How the objects are linked:
z765: θ>z292, ψ>z273, ξ>z54, φ>z565, ω>z227
z149: θ>z145, ψ>z354, ξ>z251, φ>z377, ω>z730
z37: θ>z462, ψ>z778, ξ>z166, φ>z409, ω>z131
z188: θ>z617, ψ>z37, ξ>z592, φ>z166, ω>z302
z57: θ>z215, ψ>z765, ξ>z804, φ>z54, ω>z491
z215: θ>z408, ψ>z292, ξ>z842, φ>z627, ω>z382
z91: θ>z613, ψ>z935, ξ>z737, φ>z603, ω>z736
z777: θ>z415, ψ>z967, ξ>z728, φ>z822, ω>z643
z760: θ>z778, ψ>z687, ξ>z403, φ>z70, ω>z184
z675: θ>z116, ψ>z44, ξ>z827, φ>z465, ω>z770
z454: θ>z600, ψ>z995, ξ>z415, φ>z919, ω>z284
z687: θ>z248, ψ>z736, ξ>z70, φ>z104, ω>z829
z827: θ>z458, ψ>z465, ξ>z615, φ>z770, ω>z62
z594: θ>z119, ψ>z491, ξ>z665, φ>z671, ω>z357
z292: θ>z62, ψ>z675, ξ>z627, φ>z827, ω>z615
z157: θ>z804, ψ>z119, ξ>z801, φ>z762, ω>z375
z640: θ>z592, ψ>z905, ξ>z599, φ>z367, ω>z584
z273: θ>z675, ψ>z458, ξ>z565, φ>z60, ω>z277
z829: θ>z91, ψ>z13, ξ>z778, φ>z248, ω>z814
z302: θ>z403, ψ>z131, ξ>z204, φ>z617, ω>z914
z977: θ>z836, ψ>z145, ξ>z709, φ>z250, ω>z915
z145: θ>z505, ψ>z982, ξ>z250, φ>z385, ω>z151
z367: θ>z302, ψ>z705, ξ>z584, φ>z188, ω>z592
z382: θ>z565, ψ>z615, ξ>z124, φ>z408, ω>z765
z408: θ>z277, ψ>z62, ξ>z765, φ>z273, ω>z565
z526: θ>z915, ψ>z730, ξ>z271, φ>z977, ω>z709
z778: θ>z737, ψ>z248, ξ>z409, φ>z814, ω>z358
z124: θ>z227, ψ>z408, ξ>z57, φ>z765, ω>z54
z204: θ>z705, ψ>z617, ξ>z911, φ>z914, ω>z905
z151: θ>z909, ψ>z110, ξ>z836, φ>z505, ω>z354
z62: θ>z676, ψ>z116, ξ>z273, φ>z458, ω>z60
z458: θ>z44, ψ>z777, ξ>z60, φ>z728, ω>z676
z248: θ>z603, ψ>z808, ξ>z814, φ>z852, ω>z91
z643: θ>z316, ψ>z454, ξ>z44, φ>z415, ω>z299
z695: θ>z398, ψ>z271, ξ>z364, φ>z134, ω>z995
z134: θ>z787, ψ>z709, ξ>z995, φ>z214, ω>z398
z627: θ>z273, ψ>z827, ξ>z382, φ>z615, ω>z408
z613: θ>z801, ψ>z665, ξ>z13, φ>z838, ω>z808
z398: θ>z526, ψ>z18, ξ>z503, φ>z787, ω>z997
z303: θ>z822, ψ>z316, ξ>z116, φ>z722, ω>z777
z671: θ>z124, ψ>z215, ξ>z357, φ>z842, ω>z119
z354: θ>z982, ψ>z599, ξ>z377, φ>z909, ω>z978
z184: θ>z358, ψ>z829, ξ>z37, φ>z778, ω>z409
z316: θ>z364, ψ>z600, ξ>z722, φ>z331, ω>z967
z358: θ>z104, ψ>z91, ξ>z462, φ>z737, ω>z687
z852: θ>z260, ψ>z801, ξ>z91, φ>z935, ω>z603
z709: θ>z149, ψ>z250, ξ>z214, φ>z915, ω>z18
z599: θ>z945, ψ>z367, ξ>z909, φ>z584, ω>z875
z271: θ>z18, ψ>z977, ξ>z134, φ>z709, ω>z214
z875: θ>z911, ψ>z592, ξ>z982, φ>z945, ω>z819
z503: θ>z271, ψ>z787, ξ>z600, φ>z997, ω>z620
z762: θ>z491, ψ>z124, ξ>z375, φ>z57, ω>z804
z548: θ>z357, ψ>z804, ξ>z260, φ>z594, ω>z665
z364: θ>z503, ψ>z134, ξ>z454, φ>z995, ω>z919
z770: θ>z728, ψ>z303, ξ>z62, φ>z116, ω>z458
z665: θ>z762, ψ>z671, ξ>z838, φ>z357, ω>z157
z819: θ>z367, ψ>z204, ξ>z110, φ>z911, ω>z640
z491: θ>z382, ψ>z227, ξ>z671, φ>z215, ω>z842
z603: θ>z838, ψ>z548, ξ>z736, φ>z260, ω>z613
z415: θ>z331, ψ>z919, ξ>z299, φ>z284, ω>z316
z18: θ>z730, ψ>z836, ξ>z787, φ>z149, ω>z251
z804: θ>z842, ψ>z54, ξ>z594, φ>z491, ω>z671
z375: θ>z671, ψ>z57, ξ>z548, φ>z804, ω>z594
z836: θ>z978, ψ>z505, ξ>z149, φ>z354, ω>z377
z54: θ>z627, ψ>z565, ξ>z491, φ>z227, ω>z215
z44: θ>z722, ψ>z415, ξ>z465, φ>z299, ω>z303
z909: θ>z819, ψ>z584, ξ>z978, φ>z875, ω>z982
z801: θ>z594, ψ>z762, ξ>z935, φ>z375, ω>z548
z997: θ>z709, ψ>z251, ξ>z620, φ>z526, ω>z271
z357: θ>z57, ψ>z842, ξ>z157, φ>z119, ω>z762
z822: θ>z284, ψ>z364, ξ>z643, φ>z454, ω>z415
z967: θ>z919, ψ>z695, ξ>z822, φ>z364, ω>z454
z299: θ>z967, ψ>z284, ξ>z303, φ>z316, ω>z722
z377: θ>z385, ψ>z909, ξ>z730, φ>z978, ω>z145
z842: θ>z765, ψ>z627, ξ>z119, φ>z382, ω>z124
z722: θ>z454, ψ>z331, ξ>z777, φ>z967, ω>z822
z385: θ>z599, ψ>z819, ξ>z151, φ>z110, ω>z505
z919: θ>z620, ψ>z398, ξ>z284, φ>z503, ω>z600
z730: θ>z151, ψ>z978, ξ>z977, φ>z145, ω>z250
z592: θ>z914, ψ>z166, ξ>z945, φ>z302, ω>z204
z565: θ>z827, ψ>z60, ξ>z227, φ>z277, ω>z292
z104: θ>z852, ψ>z613, ξ>z829, φ>z13, ω>z248
z13: θ>z935, ψ>z838, ξ>z248, φ>z808, ω>z852
z911: θ>z188, ψ>z914, ξ>z640, φ>z905, ω>z367
z905: θ>z166, ψ>z403, ξ>z367, φ>z705, ω>z188
z409: θ>z687, ψ>z814, ξ>z131, φ>z358, ω>z462
z505: θ>z875, ψ>z640, ξ>z354, φ>z599, ω>z909
z915: θ>z377, ψ>z151, ξ>z18, φ>z836, ω>z149
z110: θ>z584, ψ>z911, ξ>z505, φ>z640, ω>z599
z60: θ>z465, ψ>z728, ξ>z277, φ>z676, ω>z675
z250: θ>z354, ψ>z385, ξ>z915, φ>z151, ω>z836
z70: θ>z814, ψ>z104, ξ>z184, φ>z829, ω>z778
z914: θ>z37, ψ>z760, ξ>z905, φ>z403, ω>z705
z214: θ>z251, ψ>z915, ξ>z398, φ>z18, ω>z787
z978: θ>z110, ψ>z875, ξ>z145, φ>z982, ω>z385
z620: θ>z214, ψ>z526, ξ>z695, φ>z271, ω>z134
z119: θ>z54, ψ>z382, ξ>z762, φ>z124, ω>z57
z227: θ>z615, ψ>z277, ξ>z215, φ>z292, ω>z627
z995: θ>z997, ψ>z214, ξ>z919, φ>z398, ω>z503
z331: θ>z995, ψ>z620, ξ>z967, φ>z695, ω>z364
z584: θ>z204, ψ>z188, ξ>z875, φ>z592, ω>z945
z728: θ>z299, ψ>z822, ξ>z676, φ>z643, ω>z44
z705: θ>z131, ψ>z184, ξ>z188, φ>z37, ω>z166
z462: θ>z829, ψ>z737, ξ>z760, φ>z687, ω>z70
z251: θ>z250, ψ>z377, ξ>z526, φ>z730, ω>z977
z787: θ>z977, ψ>z149, ξ>z997, φ>z251, ω>z526
z945: θ>z905, ψ>z302, ξ>z819, φ>z204, ω>z911
z676: θ>z303, ψ>z643, ξ>z675, φ>z44, ω>z465
z465: θ>z777, ψ>z299, ξ>z770, φ>z303, ω>z116
z935: θ>z665, ψ>z375, ξ>z603, φ>z548, ω>z260
z116: θ>z643, ψ>z722, ξ>z458, φ>z777, ω>z728
z736: θ>z808, ψ>z260, ξ>z104, φ>z613, ω>z13
z617: θ>z184, ψ>z462, ξ>z914, φ>z760, ω>z403
z166: θ>z760, ψ>z409, ξ>z302, φ>z131, ω>z617
z808: θ>z548, ψ>z157, ξ>z852, φ>z801, ω>z935
z615: θ>z60, ψ>z770, ξ>z408, φ>z62, ω>z273
z260: θ>z157, ψ>z594, ξ>z613, φ>z665, ω>z838
z284: θ>z695, ψ>z503, ξ>z316, φ>z600, ω>z331
z838: θ>z375, ψ>z357, ξ>z808, φ>z157, ω>z801
z403: θ>z409, ψ>z70, ξ>z705, φ>z184, ω>z37
z737: θ>z13, ψ>z603, ξ>z687, φ>z736, ω>z104
z982: θ>z640, ψ>z945, ξ>z385, φ>z819, ω>z110
z814: θ>z736, ψ>z852, ξ>z358, φ>z91, ω>z737
z277: θ>z770, ψ>z676, ξ>z292, φ>z675, ω>z827
z600: θ>z134, ψ>z997, ξ>z331, φ>z620, ω>z695
z131: θ>z70, ψ>z358, ξ>z617, φ>z462, ω>z760

The rows follow the links: the fewer symbols apart two objects are, the more alike their rows tend to be.

Each row is also shifted at random along 9 hidden directions that mean nothing.

Some objects, each with a row of numbers:
z671: [-15  -8   8  -6  -2   8  -5   4 -13  -4  18   1   4 -13  -1  -2  -1   8   4   0  -9   1   6   1   6   3  -3  -1   5  -4 -10  -7   6   6 -14   0  -8   0   2  -7   2   6]
z491: [ 17  11  -1  -4 -12  -1   3  -9  -9   5   3  -5  -4  -2  10 -10  -5   4  10   7   2 -10 -12  -6   2  -6  -2  10   9   2   0  -1  -2   9  -1  -9   2   4   4  18   0   1]
z627: [ 20  12   8   2 -10  -4  20  10  -4  -3  -4  14  14  -3 -25  -2 -11   8  14   9   0  -2   0   0 -24 -19   1   5  -4   4  -2  -3  17 -14 -12  -4   3   6   3   3   5  -9]
z44: [ 14 -13  29  -7   5 -12  -6 -25  -9 -14 -29  11   3   1 -14 -17   0   8 -23  45  27  -8 -14  -3   8 -25   4 -16 -11   8  10   5  21  -1  -3   8 -34 -13  -3   2  16   3]
z215: [ 17  12 -11   5 -24  10  -7   3 -10   1  20 -25  14  -6   3  10 -15 -15  21   4   2 -22   5  -2  24  17 -11  10   8   2  -8   3  -7  24   3 -10  21  -4   7   0 -18 -11]
z54: [ 20   6  15  -7  -8 -27   2 -10  -9  -4 -10   1   2   0   4  -7  -9   1  -8  18  27  -3  -5  -8  -1 -15  -4   2  -5   3  11   6   7   5   2  -5   2  -7   0   5   5  -6]
z358: [ 10   1   3  -7   0  14   2  -8  -3   4  12   6 -10  -9   0  -8  13   9  -2  -1 -16  -3 -12   5   0  -8  -3   8   4  -6  -8 -17  -1   1  -9   9 -29   3  -8  -9  10  10]
z18: [  7 -22   3   3  25 -15 -13  -7  -3  -1 -11   9  -8  -5  15 -22   8   9  -9  -1  -2  14   8   4  12 -13   4 -38   8   6   8   5  15  -1   5  -3 -29   6  -2  20  16   1]
z382: [-27  -6  -4   2   2  -5  -3  -2  -7   3  15  -3 -17  -3  14  -6 -10  18  11 -14  -5  -1   1  -3  -3   1  -3  12   5   1  -4   2   2   0   3 -17   1   1  10  14 -13  -5]
z271: [ 43 -15   9   1  19 -23   5 -11 -11 -18   8   8  18  -6   5  -8   3  25   6   0 -11  14   8  -3 -19 -20  11 -19   8   4   5   8  32 -20  -5 -12 -23  13   0  23  23   9]
z131: [ 30   7  -3  -7  -2 -18   3  10   9   8  -6   6   3  -5  14  -1   6 -14  -3 -12   4  21   6   3  -5  -6  -7 -17   9  -9   3  -4  -7  -1   6   5   0  12  -4   5   9   2]
z403: [ -5  -5   2  -3   4  11  -2  13  11   9 -11  15  -6  -7 -12  -3  11  -8  -9   1  -6  10   2  13   5  -6  -7 -17  -2  -7  -5 -15  -4  -3  -2  20 -23   2 -10 -14   5   0]
z273: [ -7  -3   1   5 -12  15  -1  29  -3 -11  16  -2  25 -11 -22  23 -14  -7  15  -5  -7   7  25   3  -4  20  -7  -1  -1  -5 -17   1   5  -3 -12   0  23   0   9 -20 -18  -5]
z599: [  1  14   0  -2   4 -16   3 -33   2  -6  12 -15  -4  14  19  -8  15  -9 -18 -11   6 -20 -16 -11   0  -5  10  20  -4   4  12   7  -5  14   1  -6  -3 -11  -7 -25  29  10]
z188: [ -9 -11   1   3   0  10 -16  16   7   2   7  -2 -22  -4  -3  21   3  -7 -22 -10   7   8  10   4  17  25 -17  13 -18  -4  -3  -7 -22   4   5  22   5 -21 -12 -44 -28 -11]
z458: [-74  -3   6   0  13   3  -5 -19  -7  -5   7  -2  -6   5   6 -28   9  -5 -13  -8  -2 -19  -6  -7  10  -6  14  -4   3   6   0   6   9  22 -16 -11 -12  -9   8 -22  31  15]
z760: [ 35   6   3  -4 -10   6   4  -2   0  -8  21  -9  34 -12 -18  10   6 -12   8   9 -11 -12   7  12   7  -7  -5  -5   1  -9  -9 -13  12   3  -8   7 -21   1 -10 -21  19   3]
z91: [ 14   5   6 -11  -6 -24   1   1  -7   6 -16  -9  13   0   3   9 -12   2   1  25  25   3   3  -1   5  -6  -5  -4  -6  -3  18   1  -4  -1  12   3  16  -2 -10  28  -7 -10]
z978: [  1   2 -13   3  -4  20  -2  -4  17   5 -10  -8 -11  13   0  17   3  -5   1   3  -2  -3 -12   3   2  16   0  16  -3  -2  -3   0 -20  -8  17   6   7  -2   1   7 -24   1]
z675: [ 26   1  12  -2 -12  25   8  -9   3  -8  -9  18  -8  -1 -23  -3   2  12   2  21  -5  -6 -25   1 -16 -11   0  18  -1   0 -15  -8   8 -15  -9   7 -27   1   8  -2  -6   9]
z60: [ -2  17   9   2 -10  10  10   1   7  -3  -4  24 -23   3  -6 -22  13 -16 -18 -17   1  -3 -18 -12 -16  -9   0  12   1   5 -10  -3  -4  11 -23   4  -5  -4   7 -47  20  10]
z905: [ 22 -10  17  -6  10 -18   0 -11  -2  -4 -14   5  11  -3 -18   1   2  11 -14  29  13  -1   0   9   4 -23  -1 -12 -17  -1  13  -7  16 -12   4  14 -30  -9 -19  -1  14  -7]
z398: [  3  -8  -3   5  -1   8 -13  -2   0 -12   9 -14   1   5  11  17   0  -7  -5  -5   3   0   5  -7  11  27   1   8  -1   2  -4  12 -10   6   4  -1  18  -8   5 -12 -16   5]
z584: [ 12   6  -6   4   1  -2  -7 -14  -6  -4  25 -21   7  -1  14  -1  11 -14  -6 -11  -5 -20   3  -3  22   8   1   5   1   3   4   1  -4  24  -3  -1  -2  -9 -10 -27  18   2]
z462: [ -9   9  -1  -7  -6   6   6  -7  -2   0  11 -13  20   2  -9  12   3  -4   4   9  -3 -13  -3   3   2   1   4  12  -4  -6   1  -6  -3   3  -4   4   4  -3  -9  -6   9   5]
z277: [ 39   0  14  -4 -14  -7   9 -18   0 -17   1   0  16   0 -17  12 -12  17  11  28   9  -7 -14   0 -21 -15  -3  21  -6  -4  -7   3  20 -22   5  -8 -17  -1  10  14 -10   1]
z503: [-11  -1  -6   2   5   1  -1   5   7   0 -19   2  -2  12   8   1   1  -7  -3  -3   5  12   1  -6  -5  10   9 -10   5   3   4  12  -8  -3   5  -2  21   6   7  16  -5   7]
z149: [ 14  15 -12  10   8  -3  15   2   6   9 -13   8   0  10  -3 -18   7  -5   7 -12 -10  -5  -4   0 -12 -17  12 -12   4  12  10   3   5  -2  -3  -5   4  12  -4  11  23  -5]
z594: [-29   6   8  -7  -5  12  13  23  -2   3  -4  17   2  -2 -18   7  -3   7   1  -1  -4  14   2  -2 -23   3   3  10  -5  -6  -5  -9  -5 -12 -18  10  19   3  -1  -8  -5   5]
z603: [-34   8  -9  -2   1   3   8  14   3  22 -14   9 -14   1   0  -9  -4   5   9  -5  -4   5  -3   5  -6  -7   0  -2   2  -1   4  -9 -10  -3   2   1  10   9  -1  25  -6  -8]
z548: [-16 -11  -1  -4   1  10  -6  17   1   4  14  10  -2 -19   1  -5   2   0   8 -15 -17  16  13  11   3   1 -11 -17  13 -12 -18 -13   4   0  -7   2 -19  11   6  -4   0   5]
z151: [ -1 -19  13  -2  13  -8  -3  -5   8 -14  -7   4   5   4 -17  23  -1  15 -16  15  10  10   4   5 -11   0   1   6 -22  -5   3   3   8 -28  10  11 -13 -12  -6 -10 -12  -2]

From each start, follow one symbol. Which object do you reach?
Answer with the object's name.
new walk
[ 14 -10  -7  10  12   3   2  -6   1  -3  11   0  -8   2  -1   4   0  23   9  -9 -17  -1  -2   4 -11  -2   4  11  -3   5  -1   2   9 -19   6  -7 -12   2   0  11  -9  -5]
ψ -> z151
new walk
[  2  11   5 -12  -5   3   7   4   6  16 -25  18 -34   7   6  -3   9   2 -20   3  12  14 -21  -6 -12  -2  -3  17  -7  -2   8 -10 -27  -3   0  19   9  -3 -11  -1  -9   4]
ω -> z829
new walk
[ 20 -12  -7   4   6  -1  -2   6  13   1 -10   4 -10   3   2  16  -3  11   3  -2  -2  18   2   5 -10   7  -3   0  -3  -3   0   2  -4 -24  19   2  -1   5   2  21 -26  -6]
ψ -> z909
new walk
[  7 -17   6   5  14  -3  -4   1   6  -8  -4   6   5  -2 -14   7   2   9  -7   6  -2   7   8   9  -2  -5   0 -11 -11   0   1   0  13 -18   5   7 -20  -4  -5  -6  -2  -4]
ψ -> z505
new walk
[ -9  -2 -11   5  11   7  11  -6  -3  -3   4  -3   1  12   4   5  -2  26  18  -7 -19   2  -6  -5 -23   4  19  16   4   6   2   9   4 -22   1 -14  15  11   6  35  -7   7]
ω -> z271
new walk
[ 33 -10  -4   4   1  21  -6   8   6  -2 -11  12  -5  -4   0  -3   6  -2   4   1 -13  16  -1   3   2   6  -1 -19  14   0 -12  -1  -1  -6   0   6 -12  12   7  14  -8   9]
ω -> z134
new walk
[ 27   6  -6   8  -5  21   0   7   2   3 -15   2  -5   7 -10   3   4  -8  -2   9  -1  -4  -7  -2   7  11   2   1  -2  10   1   2 -11   3  -1  11  14  -3  -5  -2 -10  -4]
ψ -> z730
new walk
[ 18 -25  11  -8   1  -7 -20   4   0  -5 -20  11   5 -16   8  -9  -4  -3  -1  21  10  25   9   7  16  -5 -11 -45  16  -9  -9   1  13  -2  10   2 -29  12  12  30  -6   8]
ω -> z60
new walk
[ 13  16 -18   3  -1  18   9 -21   3  14   3  -9 -18  12   9  -8  10   9  11  -2 -17 -23 -27   1   0  -5   8  25   4   7   3  -6 -14   1   6  -3  -7   4  -6  21   0   2]
θ -> z905
new walk
[-13 -11   2  -8   3   0  -2  19   4   8  -1  18 -13 -14   8  -4   0   8   4 -14  -9  30   8   5 -10  -1  -9 -15  12 -13 -11 -10  -2 -10  -1   2 -10  15   7  14  -8   6]
φ -> z357
new walk
[-13  12   6   5 -11  30  25   9   1  -1  -6  18   8   3 -51   5  -9  18  19  19 -14 -17 -15   6 -30 -15   7  27 -14   5 -11 -11  14 -24 -18   5  -3   0   3  -5  -7  -7]
θ -> z827
new walk
[ 13 -11   6  -1  -6  -5  -9  14   2  -4  -6   9   4 -13   0  -2  -8  -8   2   2   6  17  13   4   5   0 -12 -24   9  -6 -10   2   8   0   2  -1  -9   6  11   4  -7  -2]
ω -> z273
new walk
[  9  -6 -13  10   6  -1  -8  -8  -9  -8  24 -24  14   1  14   9  -4   4  15  -9 -11 -11  12  -1  14  15   6   0   5   6   1  12   5   5   7 -16  11   0   3  12  -5  -3]
ξ -> z214
new walk
[-13  22   3 -10   3 -30  26  -1  -8   1   6  -6  28  10   2   5  -1   4   4  -6   5   1   4 -10 -29 -12  17  12  -6  -2  20   4   4  -6 -11  -8  35   5 -11   6  29   5]
ω -> z358
